Where the symbols take the elements:
s77 ε s867
s77 φ s324
s77 θ s346
s77 ξ s22
s918 ε s644
s918 φ s462
s918 θ s330
s918 ξ s849
s361 ε s428
s361 φ s644
s361 θ s934
s361 ξ s698
s237 ε s949
s237 φ s875
s237 θ s324
s237 ξ s315
s538 ε s459
s538 φ s742
s538 θ s238
s538 ξ s75
s533 ε s324
s533 φ s776
s533 θ s488
s533 ξ s812
s862 ε s533
s862 φ s645
s862 θ s215
s862 ξ s488
s849 ε s361
s849 φ s918
s849 θ s964
s849 ξ s934
s949 ε s342
s949 φ s258
s949 θ s315
s949 ξ s417
s459 ε s666
s459 φ s748
s459 θ s75
s459 ξ s218
s562 ε s462
s562 φ s923
s562 θ s910
s562 ξ s42
s488 ε s812
s488 φ s862
s488 θ s107
s488 ξ s923
s901 ε s330
s901 φ s910
s901 θ s949
s901 ξ s342
s576 ε s392
s576 φ s192
s576 θ s459
s576 ξ s666
s615 ε s997
s615 φ s428
s615 θ s470
s615 ξ s394
s328 ε s921
s328 φ s1
s328 θ s231
s328 ξ s332
s729 ε s231
s729 φ s394
s729 θ s604
s729 ξ s595
s330 ε s849
s330 φ s42
s330 θ s342
s330 ξ s964
s923 ε s346
s923 φ s488
s923 θ s921
s923 ξ s562
s394 ε s502
s394 φ s615
s394 θ s393
s394 ξ s729
s342 ε s964
s342 φ s901
s342 θ s417
s342 ξ s447
s215 ε s488
s215 φ s363
s215 θ s1
s215 ξ s107
s799 ε s604
s799 φ s392
s799 θ s282
s799 ξ s645
s42 ε s918
s42 φ s562
s42 θ s901
s42 ξ s330
s107 ε s923
s107 φ s215
s107 θ s328
s107 ξ s921
s997 ε s1
s997 φ s751
s997 θ s394
s997 ξ s502
s346 ε s22
s346 φ s812
s346 θ s562
s346 ξ s462
s447 ε s192
s447 φ s342
s447 θ s742
s447 ξ s748
s231 ε s332
s231 φ s502
s231 θ s595
s231 ξ s875
s258 ε s901
s258 φ s332
s258 θ s237
s258 ξ s949
s428 ε s751
s428 φ s777
s428 θ s698
s428 ξ s615
s748 ε s576
s748 φ s447
s748 θ s538
s748 ξ s459
s502 ε s328
s502 φ s997
s502 θ s729
s502 ξ s231
s1 ε s107
s1 φ s475
s1 θ s502
s1 ξ s328
s812 ε s77
s812 φ s533
s812 θ s923
s812 ξ s346
s829 ε s470
s829 φ s934
s829 θ s576
s829 ξ s392
s238 ε s75
s238 φ s992
s238 θ s644
s238 ξ s777
s75 ε s218
s75 φ s538
s75 θ s777
s75 ξ s727
s644 ε s777
s644 φ s969
s644 θ s849
s644 ξ s361
s315 ε s417
s315 φ s237
s315 θ s77
s315 ξ s867
s324 ε s315
s324 φ s893
s324 θ s812
s324 ξ s77
s875 ε s258
s875 φ s231
s875 θ s893
s875 ξ s237
s393 ε s729
s393 φ s470
s393 θ s799
s393 ξ s604
s698 ε s615
s698 φ s361
s698 θ s829
s698 ξ s470
s604 ε s595
s604 φ s393
s604 θ s645
s604 ξ s776
s475 ε s215
s475 φ s522
s475 θ s997
s475 ξ s1
s893 ε s237
s893 φ s595
s893 θ s533
s893 ξ s324
s910 ε s42
s910 φ s921
s910 θ s258
s910 ξ s901
s595 ε s875
s595 φ s729
s595 θ s776
s595 ξ s893
s751 ε s475
s751 φ s727
s751 θ s615
s751 ξ s997
s969 ε s238
s969 φ s22
s969 θ s918
s969 ξ s644
s727 ε s522
s727 φ s75
s727 θ s428
s727 ξ s751
s964 ε s934
s964 φ s330
s964 θ s447
s964 ξ s192
s470 ε s394
s470 φ s698
s470 θ s392
s470 ξ s393
s332 ε s910
s332 φ s328
s332 θ s875
s332 ξ s258
s934 ε s698
s934 φ s849
s934 θ s192
s934 ξ s829
s392 ε s393
s392 φ s829
s392 θ s666
s392 ξ s799
s417 ε s447
s417 φ s949
s417 θ s867
s417 ξ s742
s776 ε s893
s776 φ s604
s776 θ s862
s776 ξ s533
s192 ε s829
s192 φ s964
s192 θ s748
s192 ξ s576
s666 ε s799
s666 φ s576
s666 θ s218
s666 ξ s282
s282 ε s645
s282 φ s666
s282 θ s522
s282 ξ s363
s777 ε s727
s777 φ s238
s777 θ s361
s777 ξ s428
s921 ε s562
s921 φ s107
s921 θ s332
s921 ξ s910
s363 ε s862
s363 φ s282
s363 θ s475
s363 ξ s215
s992 ε s538
s992 φ s867
s992 θ s969
s992 ξ s238
s22 ε s992
s22 φ s77
s22 θ s462
s22 ξ s969
s867 ε s742
s867 φ s315
s867 θ s22
s867 ξ s992
s218 ε s282
s218 φ s459
s218 θ s727
s218 ξ s522
s462 ε s969
s462 φ s346
s462 θ s42
s462 ξ s918
s522 ε s363
s522 φ s218
s522 θ s751
s522 ξ s475
s742 ε s748
s742 φ s417
s742 θ s992
s742 ξ s538
s645 ε s776
s645 φ s799
s645 θ s363
s645 ξ s862

The rows follow the links: the fewer symbols apart two elements are, the more alike their rows tend to be.

Each row is also shifted at random along 4 hidden directions that mean nothing.

Rows with their elements:
-57;-53;3;16;-7;13;17;0;-5;-13;-13;-24;20;-17;-7;-1;1;-20;-22;2;7;-24;30;1;-28;7;40;16;23;33;-17
element: s576
2;61;-24;-28;-23;-71;-21;5;-23;6;17;-17;18;27;-27;-1;-6;4;24;-36;3;-11;9;14;31;-10;-21;-16;0;-40;-3
element: s107
-49;-55;-11;23;-25;-3;25;-1;-9;-30;-5;-54;10;-8;-52;14;-1;-6;-32;1;14;-40;37;3;-44;-14;58;30;30;20;-47
element: s829
64;31;3;-15;28;4;-24;0;0;-14;-43;8;-26;3;19;-8;-31;6;24;11;2;6;-24;-38;16;-25;-36;-30;-31;-22;7
element: s921
52;-49;24;66;39;39;11;-5;31;27;-16;-4;-2;-4;-8;10;20;28;-58;16;2;-41;-42;-17;-32;-2;39;18;45;2;-11
element: s218
-84;30;23;-19;10;-39;-28;1;-3;4;-32;-19;80;15;4;-23;-9;-11;8;-49;6;-9;14;11;28;23;-6;-31;34;25;9
element: s997
21;-15;-6;37;8;-39;-7;4;-18;16;-19;-36;24;7;-10;-7;-6;9;-24;-30;11;-76;-11;-10;-4;2;27;-15;46;-26;-4
element: s394
-45;-34;-8;1;-47;-7;19;-1;-3;20;64;-2;-4;-14;-14;11;27;-20;-17;11;-7;21;39;47;-13;19;9;35;3;25;-20
element: s238
99;-72;52;53;3;15;-7;-13;34;72;8;16;-12;-27;27;-6;15;-18;-63;25;-1;32;-8;18;-12;35;-45;8;24;29;-24
element: s192
60;-23;10;-13;-10;27;7;-9;0;-27;-26;5;-36;-19;11;-7;-18;-27;15;33;0;68;27;-2;-8;-1;-39;-3;-37;20;-13
element: s867
-93;10;-2;7;4;6;27;8;-2;-20;6;-2;67;17;-13;0;30;14;3;-37;-5;-11;11;29;-3;31;58;10;40;24;26
element: s470
-20;38;0;5;17;-44;-46;1;14;66;21;-8;7;12;-1;7;-4;24;-23;-19;9;-79;-47;-26;21;-23;-7;-13;19;-40;-9
element: s502
21;39;-12;-34;-16;-21;-27;-6;15;40;50;11;-47;3;-3;18;-5;7;1;22;-6;7;-20;-10;18;-34;-47;5;-42;-33;-22
element: s910
-30;-47;43;9;-15;2;-8;-11;20;8;-24;-18;41;-12;-7;-13;-3;-34;-28;4;5;41;41;25;-12;25;-18;1;24;62;-37
element: s75
10;-67;27;36;6;22;8;-5;3;18;-16;7;2;-28;34;-15;2;-27;-28;9;-2;0;11;4;-20;36;8;3;21;35;8
element: s777
-31;54;-4;-4;41;9;-7;9;4;-18;-23;6;32;25;4;0;0;35;17;-23;-1;-33;-39;-23;18;-11;25;-16;7;-19;35
element: s1
-59;-31;-11;-32;-48;-13;-15;-10;-2;38;57;-1;-51;-30;12;9;-9;-38;-6;28;2;-2;30;0;-8;-16;-26;21;-36;10;-33
element: s918
19;-27;45;-1;19;65;-9;-17;45;29;0;44;-32;-25;42;-3;2;-16;-20;51;-9;62;-12;-9;-5;10;-45;8;-29;45;-8
element: s992
5;14;-25;-26;-19;3;6;8;-23;4;43;41;-46;-15;41;-4;5;-13;39;10;-14;19;1;8;17;11;-17;3;-43;-22;49
element: s949
-20;40;-38;-49;-42;-6;26;8;-19;-53;33;-2;-21;14;-35;15;5;2;47;7;-8;54;35;23;5;-19;-1;16;-44;-13;-2
element: s77
10;-76;-5;38;-9;30;37;5;-23;-15;1;6;-10;-26;24;-6;11;-15;-6;5;-5;-11;21;11;-28;35;44;16;17;16;27
element: s934
-55;-12;3;-44;-37;-15;-26;-8;-12;26;37;17;-30;-33;37;-11;-17;-51;16;15;-6;33;38;9;12;7;-50;-2;-40;21;-3
element: s417
17;36;-36;-36;-20;-20;8;3;-24;-71;-30;-37;-26;18;-55;16;-32;8;34;6;13;0;23;-25;-6;-56;3;-3;-36;-30;-34
element: s923
-12;48;13;-6;35;2;-10;0;20;-35;-59;-24;50;34;-36;2;-11;30;1;-19;7;-1;-17;-17;7;-21;11;-19;18;6;-16
element: s729
7;12;-5;17;24;-16;-7;4;-3;-22;-49;-37;23;20;-30;2;-14;24;-12;-20;17;-58;-16;-29;-6;-25;28;-14;30;-23;-18
element: s645
43;-62;-20;36;-9;47;34;0;3;4;39;10;-78;-26;0;23;17;5;-25;53;-5;-24;-11;-15;-46;-21;40;43;-15;-12;-9
element: s447

Complete each set of four: the symbols that take the first to the second take the third to the fourth, perhaps in another order.
Answers are names.
A 83;26;-17;0;1;-41;-19;3;-18;0;-14;-15;-16;15;-12;-3;-22;8;12;-14;9;-22;-15;-16;17;-19;-30;-23;-5;-49;-3
B 65;-9;-26;-11;-20;28;44;6;-29;-73;-15;2;-38;-4;-8;3;-7;-4;41;21;-6;55;34;3;-16;-2;7;10;-35;-10;13
C 59;9;29;36;77;25;-30;-2;26;28;-57;14;6;6;37;-11;-10;34;-23;-4;3;-54;-78;-55;5;-4;-3;-34;26;-21;29
D s923

A 105;-34;0;62;22;-21;3;5;-9;-2;-51;-46;9;12;-35;1;-10;24;-39;-16;18;-68;-22;-17;-21;-14;29;-9;50;-30;-26
B 25;47;8;-1;19;-31;-18;-5;26;-8;-30;-43;31;40;-70;17;-6;33;-23;-12;17;-15;-20;-16;1;-40;-6;-6;24;-16;-60
C 19;-27;-28;-18;-59;-29;6;-2;-30;-7;35;-18;-53;-21;-14;7;-13;-34;11;19;2;13;46;9;-9;-16;-19;18;-33;-17;-28
D s992

A -41;76;5;-28;27;-24;-32;4;5;42;19;35;38;20;41;-16;8;19;25;-37;-14;-6;-42;7;51;21;-28;-33;4;-21;55
B 21;23;-25;-24;0;-1;-17;2;0;24;39;22;-69;-5;18;14;-8;13;13;23;-2;-28;-37;-32;9;-38;-16;3;-43;-50;8
C 39;68;1;-19;12;-16;-6;4;2;-28;-32;0;38;34;-21;-7;-6;20;29;-27;-1;40;-11;11;30;2;-21;-28;0;-13;12
D s562

A -51;-3;4;25;26;-5;4;13;-23;13;-5;16;53;-1;48;-25;15;7;8;-47;-7;-49;-18;9;16;51;40;-19;41;-2;72
B 38;47;-14;13;33;-9;-6;12;-1;9;1;8;2;26;1;6;7;41;6;-20;-3;-41;-54;-17;17;-11;13;-13;7;-48;31
C 22;53;-5;-22;3;-40;-23;4;-13;3;-12;3;18;19;9;-13;-13;6;33;-29;-3;5;-9;2;37;4;-33;-30;-7;-29;25
D s77

A 15;50;-14;5;19;-20;-7;8;3;-3;-6;-19;13;31;-40;15;3;40;-3;-20;6;-43;-36;-16;7;-31;18;-4;13;-38;-8
B 56;39;-1;-31;-2;-11;-22;-6;14;-27;-30;-19;-24;17;-42;12;-28;5;8;22;13;34;1;-26;7;-52;-45;-9;-36;-15;-52
C -27;7;3;14;-10;-43;3;5;-12;-17;-20;-42;71;22;-40;-8;6;1;-10;-46;6;-13;24;27;4;16;21;-9;49;9;-15
D s595

A -51;75;-16;-31;-11;-59;-19;6;-1;8;26;-14;40;36;-38;9;6;22;14;-38;-2;-10;-9;19;34;-12;-6;-11;9;-23;-3
B 40;49;-8;-23;3;-37;-16;3;-15;-23;-27;-8;14;23;-11;-11;-19;4;32;-22;1;18;2;-2;27;-11;-30;-29;-12;-23;5
C -62;-41;9;28;13;18;5;-3;11;20;8;-6;14;-12;5;4;13;1;-33;-3;4;-51;-8;-7;-23;6;42;18;31;19;1
D s615

A -47;-75;-17;37;-10;7;19;5;-23;2;9;-22;-14;-31;7;2;-1;-14;-26;0;8;-83;12;-15;-40;3;65;23;26;1;0
B -3;-16;14;45;38;39;28;5;17;-5;-16;9;36;9;3;0;27;28;-20;-11;-8;-20;-30;3;-17;23;52;9;43;16;23
C 15;39;6;-41;-26;-10;-9;-5;12;11;34;26;-13;4;-3;6;5;-10;24;11;-11;84;16;29;26;1;-62;-1;-39;6;-9
D s417

A -62;-28;-24;-20;-30;32;25;-2;-11;-26;31;6;-44;-23;1;14;1;-19;13;32;-5;5;30;0;-26;-15;28;33;-31;16;-4
B -79;-57;8;9;-15;6;8;0;-19;18;15;11;16;-35;45;-18;6;-36;-6;-10;-3;-21;31;14;-8;41;22;7;17;34;26
C -38;25;12;-2;16;-31;-27;1;1;1;-39;-31;51;16;-14;-9;-16;1;-7;-30;16;-35;-6;-13;9;-7;3;-25;29;2;-13
D s107

A 81;-64;27;44;4;35;7;-9;32;66;40;27;-48;-27;22;11;27;-4;-51;43;-7;16;-26;11;-21;15;-19;25;4;11;-13
B 10;-23;11;-26;-41;9;1;-15;14;-28;-8;-27;-25;-11;-44;11;-18;-31;-6;39;7;74;58;12;-17;-26;-42;19;-31;41;-79
C -36;-10;32;-16;-7;45;10;-10;37;5;19;28;3;-8;6;2;20;-15;-6;31;-11;85;20;29;-6;21;-22;19;-17;59;-15
D s417

A -73;-22;20;18;14;18;2;-3;19;26;9;0;30;-4;7;2;17;3;-32;-7;-1;-30;-9;1;-10;14;31;14;31;29;0
B -86;-54;13;1;-27;-17;-11;-4;-13;54;42;14;14;-35;54;-21;11;-45;-13;-13;-7;-13;30;28;6;47;-2;3;16;34;23
C -50;13;13;-58;-40;-33;-36;-9;-7;51;51;34;-12;-25;47;-17;-6;-53;23;4;-11;61;36;31;37;26;-80;-10;-41;25;11
D s910

A -41;-2;30;26;19;2;-5;-1;25;42;14;15;53;6;13;-5;27;14;-29;-24;-7;-11;-24;22;7;35;14;1;45;22;16
B 18;28;10;17;46;5;-13;2;15;-12;-47;-13;22;23;-17;5;-9;35;-7;-11;9;-42;-42;-35;2;-24;19;-20;19;-19;-1
C 131;-19;-8;15;-3;26;15;1;-7;-6;0;22;-66;-12;15;3;-2;0;10;36;-8;36;-13;-9;-8;-2;-25;3;-30;-25;13
D s964

A 75;21;-12;-7;15;41;16;5;4;-20;3;35;-51;3;14;12;3;20;27;30;-10;38;-27;-16;0;-16;-14;1;-41;-27;25
B -2;-66;14;29;-3;20;21;-3;-1;-13;-25;-17;10;-23;-2;-11;-1;-21;-26;6;9;-3;28;6;-32;16;23;12;24;39;-16
C -57;63;-13;-66;-31;-61;-38;2;-20;-14;-2;-21;17;17;-19;-6;-31;-21;41;-22;7;18;30;3;35;-23;-45;-27;-30;-9;-17
D s849

A -75;-41;28;8;7;21;-2;-4;8;0;-22;-1;36;-19;20;-12;1;-23;-14;-2;2;-1;19;5;-12;26;18;3;23;55;0
B 9;-39;6;7;-21;23;10;-9;22;20;41;3;-40;-17;-15;20;13;-9;-31;44;-2;24;9;11;-27;-15;-6;37;-17;19;-41
C 3;41;-14;-38;11;8;-18;2;3;-17;-12;12;-33;8;8;6;-22;6;31;17;2;9;-15;-30;13;-32;-21;-11;-44;-20;9
D s776

A 33;-22;11;-22;-28;5;-5;-11;7;-11;-11;-8;-29;-18;-8;-2;-16;-37;1;32;4;68;42;8;-8;-8;-51;5;-36;27;-44
B -17;-36;21;-11;-3;28;-26;-11;21;58;40;36;-51;-39;52;-1;-1;-27;-17;42;-5;10;-7;-11;-1;1;-39;8;-35;19;-5
C 53;-11;30;45;15;-12;-1;-6;28;23;-17;-19;51;21;-40;2;22;17;-49;-19;5;6;-14;23;-3;18;2;2;55;13;-30
D s393

A -61;-51;5;13;1;36;30;3;-21;-15;0;30;15;-30;59;-20;13;-29;14;-5;-15;7;25;17;-11;56;40;6;11;37;62
B 39;-59;18;37;-15;21;22;-4;6;16;16;8;-12;-20;5;-1;21;-14;-30;17;-3;24;15;23;-24;30;4;21;16;25;-9
C -32;-11;-21;34;12;6;42;12;-19;-29;-2;-13;38;13;-16;0;24;26;-4;-32;-3;-42;-6;14;-22;24;80;13;46;-4;31
D s392

A 14;43;-41;7;-2;-39;2;16;-22;-4;28;-19;-5;28;-34;19;7;39;5;-24;3;-70;-32;-10;8;-28;37;2;13;-65;6
B 56;38;-17;-15;-7;-45;-15;4;-24;-9;-15;-16;-3;18;-14;-6;-18;6;23;-19;7;-14;-3;-8;18;-19;-25;-24;-9;-44;-1
C -2;24;35;2;28;-17;-24;-7;18;-5;-67;-25;69;20;-13;-16;-18;1;-11;-30;8;7;-4;-4;15;6;-15;-31;34;23;-17
D s1

A 59;34;-32;-6;4;-26;0;9;-34;-33;-27;-13;-12;14;-8;-3;-19;12;33;-20;6;-25;-9;-16;11;-18;3;-25;-10;-52;23
B -25;56;-36;-24;14;-14;9;19;-45;-37;-5;19;12;16;33;-15;-5;16;65;-37;-11;-31;-16;-7;29;11;26;-26;-8;-41;80
C -27;-35;-15;-24;-46;-17;-14;-8;-17;24;44;-3;-56;-35;14;3;-15;-41;-2;30;5;-4;32;-1;-6;-14;-26;15;-36;1;-23
D s867

